The rows lie along a hidden order. The number after each row says roughly how far along it the row is, from 0 to 10. A new part has a new order.
In the rows, zero is written as 100.
[ 98 100  87 130 127  63 161  77  42 112 105 116  74 121  97 108  88 117
  63 101  82 116 110]
9
[ 95 120 113 111 126 117 113  67  64 125 121 130  53 124  92 118  83 136
 121  95  79 106 105]
5
[103 100  81 126 119  51 155  65  40 113 116 120  78 128 100 114  88 131
  62 103 102 138 120]
7
[ 98  99  76 127 101  74 125  73  87  93 103 108  80 110 106  89  92  91
  51 109 108  82 126]
2
[ 99 100  73 146 139  57 152  81  50 100 106 100  55 111 105 103  89 117
  57 101  92 117 129]
7
[ 95 103  88 102  96  90 139 102 103  95 107 112  78 107  99 103  92 104
  99  96  96  92  85]
0
[ 93 114 103 127 143 109  94  83  89 113 113 111  53 117  97 106  89 108
  83  94  68  96 122]
6
[ 99 110 115 132 137  98 103  74  63 109 114 108  57 116 103 106  87 117
  95 102  95 108 120]
6
[ 99  98  89 132 131  80 119  81  61  99 106 108  79 112 103 104  91 103
  54 102  91 104 130]
7
[100 105  73 137 144  57 159  65  34 111 106 119  66 115 102 110  91 131
  61 103 101 127 122]
7
[ 95 103  77 138 149  83 138  81  64 100 101 105  60 112 103 104  92 103
  60  99  81 109 120]
8
[ 97  97  77 140 133  43 176  66  26 112 110 130  71 125  98 114  88 133
  55 102  77 121 121]
10
[ 97 105  70 119 104  43 145 116 107  82  98  87  57  90 105  90 101  91
  63  93  98  96 131]
1
[100 103  87 104  88  58 159  90  65 104 110 123  89 107 101 103  92 130
  86 103 113 106 104]
1
[100 102  73 149 144  56 124  87  66  90 105  96  51 102 109  94  95 106
  41 103  99 103 144]
5
[ 97 108  70 134 141  69 171  78  56 110 106 109  57 111  99 106  90 115
  69  99  86 129 122]
7
[ 99  88  60 176 144  36 101 120  91  62  79  56  59  92 113  68 104  41
   0 101  75  77 183]
10
[ 99 111 101 124 129  82 140  77  57 118 115 112  50 115 101 110  87 130
 102 101 100 123 111]
5
[ 98 106  77 119 126  45 200  64  17 127 124 142  66 131  94 127  79 164
  95  99  95 147  90]
8
[ 96 109 105 125 141 100 115  92  75 103 114  99  33 110 101 101  87 109
  90  98  84  97 119]
5
[ 95 101  97 128 130  77 148  79  53 109 107 117  74 121  99 111  90 115
  69 100  79 113 104]
9
[ 98 102  81 126 127  54 183  79  38 120 107 130  73 127  89 117  82 138
  77  97  75 113 104]
10
[ 98 105  71 124 109  56 160  75  69 102 112 111  59 114 104 101  93 109
  65 100 108 107 121]
4
[ 99 111 100 136 134  95  94  84  81 103 119 103  50 110 105 102  90 102
  67  98  95 113 134]
5
[ 93  94  93 138 150 100 130  77  47 102  99 114  78 119  99 106  87 105
  49 103  64  96 115]
10
[ 87 112 127 116 151 152  76  98  95 102 123 103  27 115 101 109  85  93
 101  93  52  83 102]
6
[100  94  83 126 112  77 105  78  85  85 105 101  73 110 106  90  96  84
  37 105 107  79 129]
2
[103 103  75 117 110  58 146  81  70 100 112 103  48 112  96  99  93 117
  61  99 112 114 121]
2
[ 97 117 104 124 138 100  96  70  68 115 117 119  51 118  95 108  85 121
  76  97  82 105 127]
5
[ 96 103  84 132 119  52 181  69  16 125 113 139  83 137  92 123  79 147
  82  99  76 118 100]
10
[100 108 101 119 134  86 117  78  63 101 109 103  58 107 106 102  92 121
  83 103 103 102 122]
4
[102  96  86 114  82  59 129  98  88  89  99  95  86  98 106  95 101 101
  67 103 109  96 121]
1
[ 97 110  69 115 103  63 155  80  86  98 101 114  78 107 105  93  94 104
  76 100 115  99 118]
0
[ 97 105  77 114  95  62 136  82  79  96  95 116  83 105 104  98  97 107
  68 103 107  94 120]
1
[ 93 108  66 120 107  77 156  82  98  95 101 112  64 106 104  90  97  84
  62 100  99  98 122]
2
[ 89 112 127 118 148 151 101  89  80 116 122 108  41 120  96 114  82 111
 112  95  52 105  98]
7
[102  98  99 112 110  62 144  60  39 112 118 127  82 136 102 116  90 130
  77 106 117 120 114]
5
[ 92 116  57 120 106  74 187  90  92 101 106 111  44 107 102  90  87  88
  79  94  92 108 112]
2
[ 95 111 114 129 141 115  96  78  75 112 112 109  50 118  97 108  87 112
  88  97  65 102 123]
7
[ 98 113  95 137 129  85 102  80  64 109 117 107  42 117 100 108  91 113
  73  98  84 110 139]
7
[ 96 104  97 111 119  89 142  76  63 107 117 124  75 118  99 113  87 125
  76 100  95 106  98]
4
[104 104 100 128 131  73 121  56  42 111 109 117  78 116 105 108  89 130
  73 109 116 110 115]
4
[ 94 101  97 132 131  98 116  96  78  95 110 100  57 111 106 103  90  95
  71  98  80 100 113]
6
[ 99  94  83 134 127  76 119  96  88  83 105  91  54 102 104  92  97  85
  32 101  95  91 137]
4
[ 98  99  86 117 105  82 143  69  70 101 108 115  72 116 105  99  92 106
  61 107 110  93 115]
3
[102 103  83 132 125  46 138  73  46 107 111 115  67 119  99 108  90 124
  60 100  98 119 126]
8
[ 94  98  72 149 141  52 147  90  53  95 100 106  70 117 103 103  92 104
  38  98  66 104 136]
10
[ 97 103  59 139 144  59 196  88  42 107 104 111  51 116  95 106  85 118
  55  95  76 128 116]
9
[ 88 104  92 106 115 120 142  89 113  94 105 109  68 106 104  92  91  77
  77  98  84  84  90]
1
[102  97  59 162 125   6 149  79  28  95 102 114  78 117 108 102  93 115
  21 104 100 116 159]
10
[ 99 116 100 128 133  78 107  77  72 108 115 107  42 114 100 103  88 116
  79  97  91 110 136]
5
[ 94 113  83  91  88  81 195  68  75 119 115 137  75 119  97 110  88 129
 105  97 110 111  80]
1
[ 97 115 114 115 130 104 112  73  70 117 122 118  53 119  97 111  85 123
 106  99  90 118 110]
5
[ 94 125  82 106 135  63 200  81  51 130 123 127  30 117  89 120  80 148
 123  87  84 156  85]
5
[100 101  84 119 100  64 154  65  63 104 113 122  71 121 101 107  91 117
  56 103 108 105 115]
4
[100 109 101 132 136  97  86  87  77 104 115  97  34 106 104  99  92 105
  78 100  92 109 137]
5
[ 99 103  80 128 129  59 180  63  21 121 118 134  64 130  95 120  81 151
  79 102  97 137 110]
8
[100  97  92 113  87  76 116  94  93  88  99 103  94 103 107  94  98  96
  77 104 109  83  98]
1
[103  99  85 112 109  72 158  74  57 106 118 119  55 118  96 110  90 134
  68 101 111 109 109]
3
[ 97 107  99 132 134 107  91  77  65 108 114 113  55 116  95 106  87 113
  87  98  81  98 139]
6
[ 95 113 124 128 143 119  98  76  65 110 127 115  41 122 100 116  81 123
 103  98  73 106 118]
7
[ 91 108  90 120 151 108 160  90  70 111 111 111  73 119  93 111  85 113
  87  92  65 111  94]
7
[100 106 105 110 112  66 173  59  39 125 126 136  70 129  96 124  83 154
 102 102 104 133  94]
6
[ 95 105  89 124 126  78 158  91  59 107 116 109  52 112 102 111  86 113
  78  97  84 130 106]
7
[ 99 103  69 122 101  45 152  81  74  92 106 110  65 108 107  91  95 101
  43 104 124  99 133]
2
[ 98 108  93 116 141  74 157  64  48 118 116 127  62 122  96 113  85 136
  83  98  95 122 111]
6
[ 96 113 109 139 150 109  74  84  80 102 118  99  38 111 102 102  88 102
  77  97  75 101 138]
6
[100 101 105 125 123  73 135  67  51 107 114 119  62 115 103 110  89 129
  69 105 104 106 113]
6
[ 98 104 118 146 150 119  44  80  77 100 111  98  61 112 106 101  90  95
  59 105  79  90 147]
7
[ 98 106  92  97  87  78 137  95  88 104 109 111  77 107  98 104  94 118
 113  96 102 104  90]
0
